Here is a tiny trained network, its code and every weight. The questions are about switching its units off for an input and a target symbol, where a switched-off unit gives its printed mean instead of its output.

import numpy as np


def w(rows, s, z=0):
    codes = np.array(rows[::2]) - 128.0
    scale = np.full(codes.shape[1], s)
    scale[-1] = z or s
    return codes * scale


def norm(h):
    return h / np.sqrt((h * h).mean(-1, keepdims=True) + 1e-5)


def f(y):
    return np.maximum(y, 0)


def softmax(a):
    e = np.exp(a - a.max(-1, keepdims=True))
    return e / e.sum(-1, keepdims=True)


def log_softmax(a):
    a = a - a.max(-1, keepdims=True)
    return a - np.log(np.exp(a).sum(-1, keepdims=True))


def net(x, mask):
    ids = ['Θαζηξψ'.index(c) for c in x.split()]
    T = len(ids)
    res = E[ids] + P[:T]
    u = 0
    for l in range(3):
        r = norm(res)
        for j in range(2):
            rows = slice(2 * j, 2 * j + 2)
            q, k, v = (r @ M[l][rows].T for M in (Q, K, V))
            z = softmax(np.where(np.tri(T) > 0, q @ k.T / 2**0.5, -1e9)) @ v
            o = O[l][rows]
            res = res + np.where(mask[u + j], z, o[:, -1]) @ o[:, :-1]
        u += 2
        y = f(norm(res) @ A[l][:, :-1].T + A[l][:, -1])
        res = res + np.where(mask[u : u + 4], y, B[l][:, -1]) @ B[l][:, :-1]
        u += 4
    return log_softmax(norm(res)[-1] @ U[:, :-1].T + U[:, -1])


Q, K, V, O, A, B = {}, {}, {}, {}, {}, {}
E = w([
[155,88,118,241,36,134,106],'Θ',
[139,64,76,135,182,116,101],'α',
[189,126,78,110,154,145,158],'ζ',
[138,85,198,235,225,129,52],'η',
[32,4,70,106,142,120,204],'ξ',
[16,125,175,160,179,127,108],'ψ',
],0.015)
P = w([
[110,183,80,169,145,2,190],'0',
[104,149,102,133,182,127,176],'1',
[120,146,132,135,155,123,155],'2',
[122,144,132,125,132,128,129],'3',
[123,150,146,116,126,105,106],'4',
[130,148,163,95,117,89,94],'5',
[130,141,168,94,107,82,79],'6',
[137,137,168,100,92,89,65],'7',
],0.0073)
Q[0] = w([
[85,165,141,118,189,158,156],'L0H1',
[155,158,201,254,167,140,21],'L0H1',
[125,71,36,107,133,88,91],'L0H2',
[103,32,171,166,177,104,156],'L0H2',
],0.007)
K[0] = w([
[50,167,148,140,161,202,199],'L0H1',
[106,31,225,29,109,85,75],'L0H1',
[120,2,100,143,177,62,152],'L0H2',
[68,62,196,132,106,149,62],'L0H2',
],0.0066)
V[0] = w([
[103,171,196,131,48,113,229],'L0H1',
[69,195,104,226,242,133,18],'L0H1',
[237,196,24,63,142,219,178],'L0H2',
[184,163,203,63,210,36,253],'L0H2',
],0.0035)
O[0] = w([
[195,185,137,154,232,181,134,27],'L0H1',
[75,66,39,95,150,166,95,253],'L0H1',
[99,3,203,118,35,136,126,70],'L0H2',
[168,166,176,72,179,235,69,144],'L0H2',
],0.006,0.0023)
A[0] = w([
[5,77,180,118,141,106,150,179],'L0N1',
[49,143,89,169,171,118,157,211],'L0N2',
[122,118,99,66,68,148,129,8],'L0N3',
[152,162,2,81,199,118,209,81],'L0N4',
],0.0067,0.0018)
B[0] = w([
[102,200,35,145,84,166,106,228],'L0N1',
[231,204,138,56,77,175,158,248],'L0N2',
[161,89,208,141,152,104,189,155],'L0N3',
[152,87,126,203,254,77,230,253],'L0N4',
],0.0078,0.005)
Q[1] = w([
[93,176,111,134,114,202,115],'L1H1',
[163,103,93,113,63,153,173],'L1H1',
[129,131,109,61,80,170,148],'L1H2',
[94,114,246,128,74,98,74],'L1H2',
],0.013)
K[1] = w([
[71,244,108,186,84,254,137],'L1H1',
[205,59,8,169,152,144,223],'L1H1',
[93,71,126,122,83,166,240],'L1H2',
[149,175,202,84,38,201,26],'L1H2',
],0.006)
V[1] = w([
[230,35,214,147,179,161,3],'L1H1',
[74,127,190,196,139,161,93],'L1H1',
[97,175,125,80,156,123,89],'L1H2',
[56,224,92,150,123,110,116],'L1H2',
],0.0055)
O[1] = w([
[160,104,95,182,124,137,237,41],'L1H1',
[254,162,126,145,70,145,189,5],'L1H1',
[98,88,111,83,162,205,131,3],'L1H2',
[170,20,172,162,107,201,76,62],'L1H2',
],0.0073,0.0025)
A[1] = w([
[158,161,206,60,116,79,167,113],'L1N1',
[134,109,125,171,198,90,99,155],'L1N2',
[129,163,254,124,172,179,143,70],'L1N3',
[56,123,88,13,174,147,27,4],'L1N4',
],0.0087,0.0023)
B[1] = w([
[156,137,75,109,98,114,13,173],'L1N1',
[122,134,128,161,126,183,190,254],'L1N2',
[134,132,189,148,58,7,163,141],'L1N3',
[200,140,184,80,57,109,100,214],'L1N4',
],0.011,0.0054)
Q[2] = w([
[93,166,37,95,116,171,158],'L2H1',
[166,113,130,166,136,123,176],'L2H1',
[111,175,93,136,183,99,241],'L2H2',
[61,134,3,107,131,120,168],'L2H2',
],0.011)
K[2] = w([
[6,193,62,94,152,148,131],'L2H1',
[165,106,123,132,184,107,147],'L2H1',
[137,143,112,136,193,184,188],'L2H2',
[203,80,118,174,173,139,175],'L2H2',
],0.013)
V[2] = w([
[121,191,154,230,211,249,148],'L2H1',
[232,153,117,150,254,23,195],'L2H1',
[107,97,103,126,50,110,102],'L2H2',
[93,74,121,110,60,83,45],'L2H2',
],0.005)
O[2] = w([
[144,142,133,28,114,69,88,165],'L2H1',
[76,98,128,1,61,162,81,255],'L2H1',
[211,241,92,86,239,80,156,105],'L2H2',
[143,112,63,90,173,112,143,76],'L2H2',
],0.0058,0.007)
A[2] = w([
[117,253,188,113,164,131,92,4],'L2N1',
[84,143,97,122,158,74,168,189],'L2N2',
[82,117,99,137,116,130,107,86],'L2N3',
[111,192,144,170,98,95,117,55],'L2N4',
],0.012,0.0033)
B[2] = w([
[44,178,213,125,250,120,80,243],'L2N1',
[145,100,65,164,172,188,150,253],'L2N2',
[114,83,137,142,196,103,145,202],'L2N3',
[88,129,194,75,143,126,150,228],'L2N4',
],0.011,0.0036)
U = w([
[87,87,31,180,214,76,219,202],'Θ',
[72,36,157,52,31,89,131,3],'α',
[255,137,35,81,122,69,82,151],'ζ',
[170,124,110,202,64,238,52,64],'η',
[215,164,144,192,68,35,207,177],'ξ',
[85,165,174,122,194,112,68,213],'ψ',
],0.0064,0.0016)

Each question gives the input, a string of symbols that net reads in full, and the target symbol t.
The units are the heads (2 rows each of Q, K, V and O) and the neurons (one row each of A and B). Each row of codes is followed by its name. A weight is (code - 128) times the scale printed after its matrix; where a second scale follows, it is the last column's (O, A, B and U).
mask holds one flag per unit, layer by layer, with each layer's heads first. A switched-off unit (its flag False) gives its mean, the last column of its rows in O or B, instead of its output. The means were averaged over made-up inputs and are rounded, as every weight is.
A unit's drop is (log p(t) with every unit on - log p(t) with that unit switched off) / (log p(t) with every unit on - log p(t) with every unit switched off).
The circuit of an input: a set's keep is (log p(t) with only the set's units on - log p(t) with every unit switched off) / (log p(t) with every unit on - log p(t) with every unit switched off). Starting from the 12 units with the biggest drops (on a tie, the unit counted first), units are removed one at a time, each time the one whose removal leaves the highest keep (on an exact tie, the one counted first), for as long as the keep stays at least 0.8.
units of the circuit, in order: the units of the circuit, biggest drop first
unit that matters most: the unit with the biggest drop
top k neurons: the k neurons with the biggest drops, biggest first
top k neurons in layer l: the k neurons of layer l with the biggest drops, biggest first
heads that matter: for each layer, one digit per head in row order, 1 if its drop is at least 0.15 and else 0, layers parted by /
input Θ ζ ξ ζ ζ Θ, target α: units of the circuit, in order	(L2N4; L0H2; L1H2)
input ζ ζ η ζ ξ η, target ξ: units of the circuit, in order	(L1H1)
input ξ ζ Θ, target ψ: heads that matter	00 / 10 / 01
input ζ ζ ζ α Θ Θ, target Θ: top 2 neurons in layer 0	(L0N2; L0N4)
input ζ Θ Θ Θ, target ξ: heads that matter	00 / 11 / 01
input η ζ ξ η, target ξ: units of the circuit, in order	(L1H1; L1N3)
input α Θ α η α, target ζ: units of the circuit, in order	(L1N4; L2N1)
input ζ ζ ζ ξ Θ ξ η ξ, target ζ: heads that matter	10 / 10 / 01
input η α ξ η ζ Θ, target ζ: heads that matter	00 / 00 / 11
input ζ ζ ζ η ξ ξ Θ ξ, target ζ: top 2 neurons	(L1N4; L0N1)
input α α ζ Θ α, target ζ: heads that matter	10 / 00 / 01
input ζ Θ ζ Θ ξ η Θ α, target Θ: top 2 neurons in layer 0	(L0N1; L0N2)
input ψ η ζ α η ζ, target α: units of the circuit, in order	(L0H2; L0N2; L2H2)
input Θ ψ ζ ψ ζ ζ Θ η, target η: top neuron in layer 2	(L2N1)
input ξ η Θ, target ψ: top 3 neurons in layer 1	(L1N1; L1N4; L1N2)
input ζ α ξ ζ ζ ξ α, target α: top 2 neurons	(L0N1; L1N4)
input ψ ζ α ξ ψ ξ α, target α: top 2 neurons	(L1N4; L0N1)
input ζ η Θ, target α: top 2 neurons in layer 2	(L2N2; L2N3)
input ζ ζ α Θ Θ η, target η: heads that matter	10 / 10 / 00
input Θ ζ η η ζ Θ α, target Θ: top 3 neurons in layer 0	(L0N4; L0N1; L0N2)
input ξ ζ ξ, target α: top 4 neurons	(L1N4; L0N4; L0N2; L0N1)
input Θ Θ Θ, target ξ: heads that matter	00 / 00 / 11
input ζ Θ ζ, target α: unit that matters most	L0H2
input α ξ Θ, target Θ: top 2 neurons in layer 0	(L0N2; L0N3)
input Θ Θ Θ α ζ, target Θ: top 2 neurons in layer 0	(L0N4; L0N2)
input η ζ η Θ Θ, target ζ: top 2 neurons	(L0N4; L1N2)
input ψ Θ ζ, target Θ: top 3 neurons	(L0N4; L0N2; L1N4)
